[ -13 -182  -19 -678  -96 -414   -2 -436 -152 -116    7  181  290  238
 -168  405  264   -5 -374  417  370  212  350  124  268   48 -124 -148
 -585 -319  162  110  -89 -186  472   97  100 -166  264  674 -179 -144]
6
[ -76 -134 -217 -624  267 -332 -118 -396 -262   53   -4  201  190  323
 -306  262  411  -46 -306  482   34  114  103  101  163  132  -46  -40
 -262 -380   37   37 -220 -186  392  177    4 -558  132  396  -46 -301]
5
[  32 -111 -270 -700  132 -345  -91 -329 -229   30   10  288  271  308
 -252  256  242  -56 -233  480  108   60  127  180  162  142  -18   10
 -315 -333  -28  106 -117 -176  334  177   31 -488  111  348  -80 -338]
3
[-119  -53  309 -452 -496  -80  222   62  234 -445  101 -167  259  -22
  287  -48 -294  319 -197   14  324 -214   21 -465 -112  -28 -358  -15
 -566  142   72 -336  161 -177  152  357  223  478 -220 -266 -197 -485]
0
[  58   52  439 -472 -371  180  177   80  244 -412   21 -425  465 -213
  273 -205 -176   48 -151  -10   95 -513 -297 -462 -252  -21  -94   43
 -344  183 -264 -348  398   31  199  258   31  255 -329 -642 -180 -325]
5
[  53 -148 -167 -715  361 -303 -171 -282 -266   67   39  228  299  265
 -237  251  411  -48 -271  467   12   56   62  103  160  154   -4  -50
 -277 -405  -25   62 -134 -153  359  248   15 -628   60  234  -81 -391]
3
[ -64 -220  525 -559 -701   87  165  101  182 -650 -101 -159  266 -305
  323 -253 -274  -12 -154 -120  324 -409 -389 -304 -349 -139  -98   -5
 -564  131 -342 -602  121  -73  -97  261   83  596 -228 -430 -239 -397]
8
[  74   14  459 -446 -458  117  220  193  234 -386  -23 -309  476 -209
  366 -190 -239   64 -117  -40   35 -439 -293 -493 -285   21 -187  198
 -251  194 -473 -359  460  -20  151  350   61  259 -367 -757 -187 -491]
1
[ -10   49  106 -480 -147 -489   37 -484 -169 -220   17  -77  285  313
 -119  240  172  327 -353  470  477  166  535  -37  398  359 -258 -282
 -546 -306  109    0 -302 -231  598  -22   -5 -249  202  507  -11 -251]
7
[  64   59   76 -420 -111 -352   46 -353 -148 -109   89   10  332  304
 -186  267  186  263 -300  511  515  212  551  -50  346  351 -157 -305
 -645 -347  183  122 -321 -166  582   17  -25 -327  279  502   13 -223]
1
[ -89 -116  503 -473 -376  -65  178  180  210 -457   96 -124  329 -129
  280  -14 -231  185 -169  -27  207 -281 -103 -535 -133  -77 -229   -7
 -682   24   79 -417  199 -107  101  443  131  388 -341 -300 -221 -584]
3
[ -80 -163  451 -440 -441   34  203  147  233 -409  145  -46  364  -22
  232  -59 -232  156  -68   72  265 -239   25 -539 -193 -116 -261   40
 -716   -1   93 -325  165 -156  205  357  132  424 -274 -243 -240 -493]
1
[ -25 -171 -153 -684   74 -434  -80 -411 -202   17  -36  215  252  177
 -157  441  274  -31 -351  356  267  206  298  218  227   37    0  -76
 -393 -304   35  147  -70 -156  346   49  136 -240  272  516 -180 -179]
0
[ 109   60  330 -508 -588   76  254   82  267 -373  -74 -371  413 -165
  324 -141 -212   68 -125    2  143 -462 -295 -344 -236    6 -162  167
 -179  237 -406 -306  444  -64  115  175   82  255 -254 -699 -161 -445]
4
[  56   72  104 -358 -190 -358   81 -382 -118 -146   23   42  288  290
 -217  279  151  196 -262  493  439  166  511   67  379  346 -103 -283
 -598 -372  190   75 -272 -105  568  -96  -67 -228  296  456   41 -239]
4
[ -29  102  106 -435 -109 -452   49 -354 -103 -246   73 -105  266  311
 -156  206  177  337 -330  486  449  184  476  -34  411  332 -208 -313
 -580 -401  123   68 -332 -218  584   19   -7 -221  213  507   23 -253]
3
[  22 -188  538 -533 -722  119  217   90  186 -599  -64 -214  350 -207
  422 -180 -213   63 -159  -57  383 -325 -404 -322 -242  -62 -159   26
 -499  256 -383 -514  188  -89    1  288   39  501 -217 -502 -233 -434]
7
[ 119   31  319 -502 -542   19  272   98  246 -381 -110 -359  351 -245
  288 -130 -287   42 -105   14   60 -457 -291 -345 -235   38 -106  128
  -31  158 -531 -347  507  -61   63  186   70  268 -231 -756 -207 -436]
4
[   6 -137  455 -535 -791    7  288  118  174 -583 -164 -193  229 -347
  378 -215 -406   48 -107  -62  252 -417 -346 -258 -398  -72 -211    5
 -376  196 -461 -574  167  -41  -54  221  148  635 -180 -401 -232 -458]
2
[ -44 -156 -157 -629  -66 -489  -27 -348 -200  -72  -72  164  187  103
 -152  393  225  -21 -354  358  238  191  377  203  193   17  -36  -98
 -412 -268  102   71  -88 -184  369   68  161 -139  271  620 -183 -165]
6
[  52  -89  463 -509 -788  121  267  178  217 -606 -111 -274  286 -308
  436 -176 -318   99 -186 -178  350 -410 -381 -339 -349  -67 -203   27
 -429  280 -278 -503  148  -18  -66  300  134  552 -207 -493 -198 -471]
8
[  33   63  104 -474 -106 -395    5 -395 -182 -174   22   45  324  233
 -137  216  129  231 -260  500  477  114  508   85  330  302 -158 -265
 -680 -252   54   99 -267  -94  547   49  -38 -316  214  553   47 -304]
3
[  -6 -147  -49 -693   73 -415  -41 -393 -140  -17   32   89  305  209
 -175  456  283   17 -344  372  383  188  336  179  299   47   -4 -113
 -398 -351   91  155 -114 -166  391   65  119 -328  270  642 -178 -163]
3
[ -45  -73  381 -356 -633    5  265  147  226 -469   64  -97  258  -30
  261  -20 -344  210  -69   45  228 -236   11 -512 -131   -9 -330    9
 -583  126  132 -327  207 -135  205  308  153  474 -267 -235 -215 -490]
6
[ -78 -168  -86 -692  107 -449  -33 -358 -133  -48   75  128  233  222
 -188  333  383   60 -356  416  320  184  309  161  324   71    1 -163
 -482 -318   28   66 -125 -180  422   77   98 -363  299  657 -176 -136]
6
[ -44   96   94 -431  -46 -497   30 -406 -184 -154   26  -11  264  235
 -198  308   93  315 -339  483  451   66  531  -19  345  332 -176 -289
 -698 -265  195  -49 -386 -120  550   64   52 -256  227  601   41 -250]
2
[-107 -199 -112 -649   33 -433  -26 -531 -182   -4  -13  165  256  213
 -266  417  280  -39 -388  405  350  176  352  281  235   61   -3 -128
 -428 -296  117   48 -142 -158  389   18  118 -195  295  637 -106 -142]
4
[  78  -97  477 -502 -871  175  265  149  206 -587 -103 -173  322 -327
  443 -223 -329   45 -173  -93  282 -381 -372 -320 -452  -98 -257   33
 -516  309 -244 -539  198    8   11  331  140  638 -220 -415 -203 -542]
5
[ -25 -165 -184 -658  285 -355 -135 -407 -242   99  -19  269  233  319
 -294  330  443  -65 -227  459   16  132  125  172  172  129   10  101
 -248 -368    5   26 -152 -150  325  146   11 -567  139  285  -44 -404]
4
[  74    8  410 -445 -412   66  188   91  221 -454  -72 -451  426 -233
  348 -165 -187  103  -99    1   25 -468 -325 -456 -228  -68 -124  109
 -198  145 -426 -397  461  -58  127  274   64  314 -272 -756 -177 -357]
6
[ -89 -170 -115 -619    3 -466    2 -338 -202  -17   -5  162  197  153
 -158  363  294  -25 -357  330  268  233  272  257  226   64   35 -115
 -326 -304  -68   94 -152 -146  316   -1   94 -169  265  558 -134  -75]
1
[ 152   68  361 -554 -465   32  223   19  203 -435  -51 -352  403 -226
  284 -167 -228   21 -126  -19   67 -467 -350 -400 -313   10 -202  140
 -121  181 -409 -401  461   12  145  264  124  343 -290 -650 -189 -437]
2
[  88 -128 -238 -691   73 -423 -126 -476 -309    7  -88  292  240  311
 -228  271  318  -43 -267  476   63  106  167  150  241  179  -78  -21
  -89 -398 -137   31  -25 -243  351    8   19 -511  115  209 -130 -303]
7
[ -94 -143  524 -465 -438   47  183   83  228 -506   89 -120  331 -119
  263  -48 -279  180 -136   45  280 -331  -44 -581 -180  -87 -223    4
 -686   57  -15 -326  230  -77  176  441  100  405 -328 -356 -238 -515]
5
[  14  126  102 -450 -115 -397   12 -371 -164 -161    3   58  294  223
 -202  261  150  231 -302  497  415   76  509   18  338  218 -161 -311
 -719 -342  189  128 -276  -89  579  -30   26 -252  233  626   11 -238]
5
[  21   86   61 -371 -156 -418   54 -418 -203 -185  -16   58  271  268
 -158  305  138  205 -332  496  414  162  443   21  335  297 -171 -250
 -580 -285  105   92 -270  -96  609   35  -23 -254  250  571   41 -264]
5
[ -12   14  105 -420 -105 -444   21 -397 -177 -110  -41    1  327  205
 -201  335  150  225 -307  489  449   52  529   17  277  264 -180 -264
 -705 -259  164   18 -363 -131  565   -4   62 -249  213  587   24 -329]
4
[ 122  -27  450 -454 -450  209  242  109  283 -362  -31 -395  470 -211
  264 -165 -196    3  -85   19    3 -482 -322 -387 -260   37  -73   75
 -149   83 -387 -356  458  -21  171  182   16  298 -269 -822 -191 -393]
4
[   1   84   60 -428 -117 -519   26 -485 -192 -159   27  -58  271  308
 -197  339  198  355 -362  488  445  232  613   21  479  388 -215 -326
 -469 -336  169    7 -333 -218  599 -131   17 -280  225  537  -34 -154]
7
[  -1 -180  530 -482 -745   20  227   71  138 -607 -161 -268  281 -329
  413 -195 -340  103 -187  -81  178 -361 -347 -329 -295  -58 -183    8
 -373  184 -372 -677  243  -86  -28  245   73  608 -233 -565 -241 -440]
7
[  -6   39   22 -358  -82 -392   18 -411 -152 -142   44  -15  294  338
 -190  342  148  278 -314  493  469  256  490   26  396  332 -138 -265
 -591 -339  192  109 -349 -202  577    5   -2 -219  304  459   17 -179]
0
[ -56  -33  424 -506 -462  -85  260  103  224 -388  144  -99  299  -62
  289    4 -256  222 -112  -11  265 -265  -52 -536 -142  -21 -307   48
 -637  154  124 -363  184  -95  135  395  173  459 -317 -194 -200 -535]
2
[ -72 -183 -234 -789  394 -376 -188 -453 -245   69   23  278  276  384
 -289  297  367   -9 -319  534   63   90  175  182  237  137   -8  -75
 -243 -519 -109   85 -154 -250  343  120  -16 -617  159  223 -120 -167]
0
[ 109 -188  492 -456 -872  118  251   37  149 -675 -179 -195  307 -359
  433 -188 -387    4 -172  -96  287 -332 -370 -275 -385 -144 -137   81
 -297  157 -397 -521  322  -27   15  256   56  558 -199 -584 -274 -402]
5
[ -96  -86  456 -442 -460  -26  231   64  205 -516  107 -187  310  -95
  257  -83 -298  278 -165   81  239 -266   18 -490 -126  -28 -342  -81
 -582   93  -12 -383  210 -111  242  374  159  478 -306 -267 -217 -498]
3
[  33  -94 -247 -713  -22 -367  -59 -442 -284   70  -77  292  267  306
 -289  286  184  -68 -265  464  163   88  234  179  176  142 -101  -16
 -247 -330  -49  147  -77 -208  313   49   37 -489  114  360  -97 -204]
1
[-124 -123  -22 -691   80 -449  -54 -438 -183  -47  -17  147  283  210
 -221  448  201   37 -400  369  324  187  343  172  291   23  -54 -132
 -516 -344  138   46 -155 -157  374   53  104 -189  242  628 -181  -75]
0
[  20   57   89 -339  -64 -474   44 -428 -192 -158  -12  -46  279  196
 -119  332  176  282 -339  438  416  206  532  -44  374  331 -222 -276
 -596 -228  132   -6 -252 -140  580   66   52 -207  245  517   19 -305]
8
[ -21 -183  441 -477 -340   33  226  180  230 -360  233  -81  413  -47
  361  -77 -151  220 -126  100  336 -279   -4 -613 -158  -10 -223  -21
 -777  146  -45 -297  207  -99  257  513   94  304 -251 -277 -220 -552]
1
[ -68  -85  -42 -668  -41 -442    5 -448 -155  -51   -7  148  218  246
 -206  411  329    0 -433  368  333  189  294  160  287  125 -102 -153
 -356 -286   98   73 -113 -136  382    4   84 -199  246  589  -98 -170]
4
[ 106   75  415 -372 -640  184  250   67  233 -415  -65 -368  434 -162
  278 -142 -267  -25  -97  -98  117 -373 -300 -402 -241    7 -222  125
 -222  233 -181 -362  403  -26  169  137   70  453 -299 -551 -170 -328]
8
[  -1 -163 -102 -614  -68 -446   16 -415 -167    3    0  169  306  182
  -95  467  238  -61 -380  289  364  209  291  153  262   24  -37  -43
 -434 -223  108  107    4 -151  381   50  116 -161  244  606 -168 -126]
8
[  89   64  417 -481 -475  253  274  177  218 -354  -32 -404  469 -204
  290 -222 -240   53  -93    2  -45 -461 -356 -407 -279   24 -117   57
 -183  138 -342 -388  441  -13  177  202   31  320 -331 -786 -187 -372]
1
[  15    2   53 -405  -14 -453   35 -434 -170  -83   73   -3  347  249
 -187  397  122  215 -314  477  458  176  568   43  334  307  -94 -226
 -635 -310  237   73 -335 -127  599   23    5 -240  247  570  -21 -107]
2
[ -85 -186  -12 -644  -34 -440   -1 -428 -174   25  -88  132  278   86
 -156  437  185  -31 -391  359  257  129  343  217  233   44   -9 -120
 -344 -270  -22  -39   -7 -160  316   -9  102 -186  216  482 -188 -116]
4
[  16 -118  497 -516 -776   85  263  149  177 -585  -99 -222  313 -306
  379 -237 -385   83 -102  -42  246 -350 -364 -277 -356  -63 -210   31
 -420  221 -379 -562  236  -54  -19  296   85  545 -279 -478 -203 -528]
3
[ -44 -137 -101 -801   25 -409   -5 -360 -169   25   38  269  273  194
 -157  356  299  -33 -383  380  328  160  325  266  215   60  -26 -172
 -460 -323  -11  163 -100 -127  340   53  112 -247  279  649 -149 -136]
1
[ -20   15   85 -380  -97 -452   47 -370 -161 -233   38   16  287  249
 -190  335  182  278 -330  515  418  231  514  -43  359  329 -156 -260
 -644 -297  155    2 -303 -183  625  100    5 -263  231  512  -27 -275]
6
[ 146   95  363 -466 -705   67  249  119  189 -475 -150 -311  328 -239
  334  -87 -331   43 -116  -59  117 -426 -341 -481 -296   33 -194  183
 -121  254 -406 -321  419  -24   76  263   98  318 -336 -656 -211 -527]
5
[  45  123  155 -407 -110 -312   23 -334 -157  -98   56   46  364  295
 -233  238  106  169 -225  476  382  101  483  -53  307  318 -183 -285
 -720 -364  316    1 -260 -113  596  -69  -58 -282  153  535   39 -256]
8
[  -1 -121 -222 -670  159 -348 -121 -358 -247    5  -30  342  240  310
 -298  264  328 -118 -229  422  108  115   91  107  147  124  -24   53
 -350 -390    2   98 -141 -191  286  167   -3 -498  107  294  -57 -366]
8
[ -66 -208  -53 -670  144 -407  -58 -470 -162  -26   94   74  345  212
 -179  401  327   35 -424  393  351  217  386  198  285   80  -12 -170
 -498 -345  164   66 -154 -161  454  134   76 -251  241  596 -146 -100]
3
[  32 -123 -232 -763  173 -346 -114 -376 -243  104   43  313  306  300
 -187  261  298  -35 -290  454  147  118  197  169  183  161  -45  -38
 -327 -296  -10  123  -64 -201  375  155   19 -524  137  364 -117 -269]
0
[  77   23  362 -485 -482  137  209  104  275 -414   -1 -387  414 -203
  339 -205 -242  119 -150  -10  120 -472 -261 -393 -292   14 -163  128
 -176  192 -417 -340  402  -22  168  284  105  228 -284 -686 -186 -440]
5
[-152  -93  474 -535 -328  -13  205  216  241 -475   99 -217  342 -179
  333  -84 -238  214 -179  -19  152 -321 -138 -439 -200 -153 -241   16
 -518   67  -83 -385  228  -82  108  432  149  476 -346 -360 -232 -460]
3
[  13 -145  443 -491 -821  107  259   71  204 -626 -106 -222  268 -266
  443 -243 -341  102 -127  -66  298 -284 -390 -314 -367  -54 -221   47
 -337  262 -447 -528  236  -97  -12  269  103  673 -164 -539 -214 -471]
0
[  21 -162  492 -477 -899   93  234   34  157 -648 -125 -228  285 -239
  396 -224 -373  119 -174  -36  333 -351 -310 -367 -270  -32 -222   12
 -482  281 -281 -643  209 -123   10  246   73  627 -227 -502 -245 -428]
7
[-179  -93  452 -416 -378  145  192  199  267 -384  167  -68  342  -53
  176 -150 -307  121  -58  -40  143 -339   46 -465 -218  -96 -270    0
 -691   28  226 -335  147  -76  180  315  123  507 -386 -274 -201 -418]
8
[ -76  -97  375 -443 -355  -68  203  163  174 -376   69  -94  287  -81
  248  -36 -223  160  -74   49  161 -240  -28 -483 -109  -68 -238  -38
 -570   23   67 -350  193 -168  138  300  131  433 -265 -259 -244 -509]
7
[  54  150   71 -430 -163 -520   16 -440 -268 -209 -119   45  280  215
 -215  298  104  247 -290  489  407  108  521  -38  361  267 -257 -274
 -533 -306   99   16 -283 -131  542  -41   34 -208  227  593    2 -320]
7
[  19 -121 -110 -684  -44 -527  -12 -408 -188  -65    4  246  174  174
 -147  369  272  -50 -356  330  294  205  289  177  246   87  -44  -96
 -396 -332   89  114  -66 -158  366   50  132 -157  252  620 -162 -196]
2
[  63 -198  447 -565 -711  141  196  136  213 -576  -77 -186  322 -285
  475 -260 -300   48 -134  -75  252 -361 -415 -273 -416  -88 -174   84
 -455  236 -434 -522  277  -51  -20  313   96  542 -212 -644 -245 -493]
0
[ -23 -111 -173 -709   88 -387  -44 -458 -248   32  -86  244  251  269
 -285  304  277   31 -342  504   32   46  237  192  239  156 -104  -94
 -167 -420  -70    0  -84 -200  364   75   35 -459  128  228  -86 -288]
4
[  49  -67  447 -542 -345  151  144    2  251 -463    7 -505  491 -190
  340 -186 -174  135 -166   39  174 -480 -332 -414 -256   27 -125   78
 -211  188 -514 -403  404  -57  145  306   35  168 -318 -823 -179 -372]
3
[ -58  -80  -82 -686 -126 -507   14 -419 -192 -107  -87  142  253  138
 -152  425  194  -21 -436  269  294  220  312  300  305    6  -59  -90
 -314 -338   67  102  -63 -144  334  -16  122 -108  206  633 -187  -76]
3
[  20   52  147 -417 -136 -421   19 -383 -161 -234  -39    2  333  240
 -193  333  144  187 -341  463  445  154  443  -74  338  262 -193 -263
 -690 -356  156   82 -262 -131  551   70  -20 -221  234  524   -3 -216]
6
[  55 -109  399 -426 -883   97  276  134  198 -619  -89 -289  225 -290
  441 -207 -268  141 -253 -120  323 -373 -396 -375 -383  -54 -240  -85
 -329  243 -224 -540  103  -93   18  272  196  637 -138 -412 -164 -507]
5
[  50   78  422 -462 -405   85  192   55  207 -427  -75 -495  373 -230
  315 -145 -172  176 -199  -12   57 -497 -324 -479 -236    8 -233   63
 -149  251 -397 -443  358   -4  131  267  102  174 -317 -682 -169 -406]
5
[  40 -129 -243 -666   65 -356  -77 -403 -275   76   -6  363  269  375
 -284  339  343  -24 -289  508  204  177  208  138  256  193  -23  -45
 -331 -392  -15  156 -142 -240  380   99   28 -602  191  359  -77 -336]
1
[ 105 -159 -306 -609  194 -402 -145 -371 -376  109  -87  347  230  285
 -227  393  329  -67 -243  481   32  103  137  133  230  146   16    8
 -145 -307  -26   42 -114 -182  311  129   11 -581  174  291 -101 -323]
7
[  90   29   60 -418  -70 -394  -17 -388 -234 -135   12   29  341  229
 -161  336  135  192 -360  472  432  156  466  -28  297  330 -182 -286
 -598 -243  151   20 -296  -90  617   71   19 -231  233  532  -34 -225]
0
[  76 -186  458 -557 -695   61  225   13  184 -562  -40 -263  290 -285
  379 -277 -293  130 -144   -1  325 -382 -289 -274 -325  -27 -211  -22
 -353  201 -429 -614  206  -76   51  232  134  461 -181 -476 -262 -382]
2
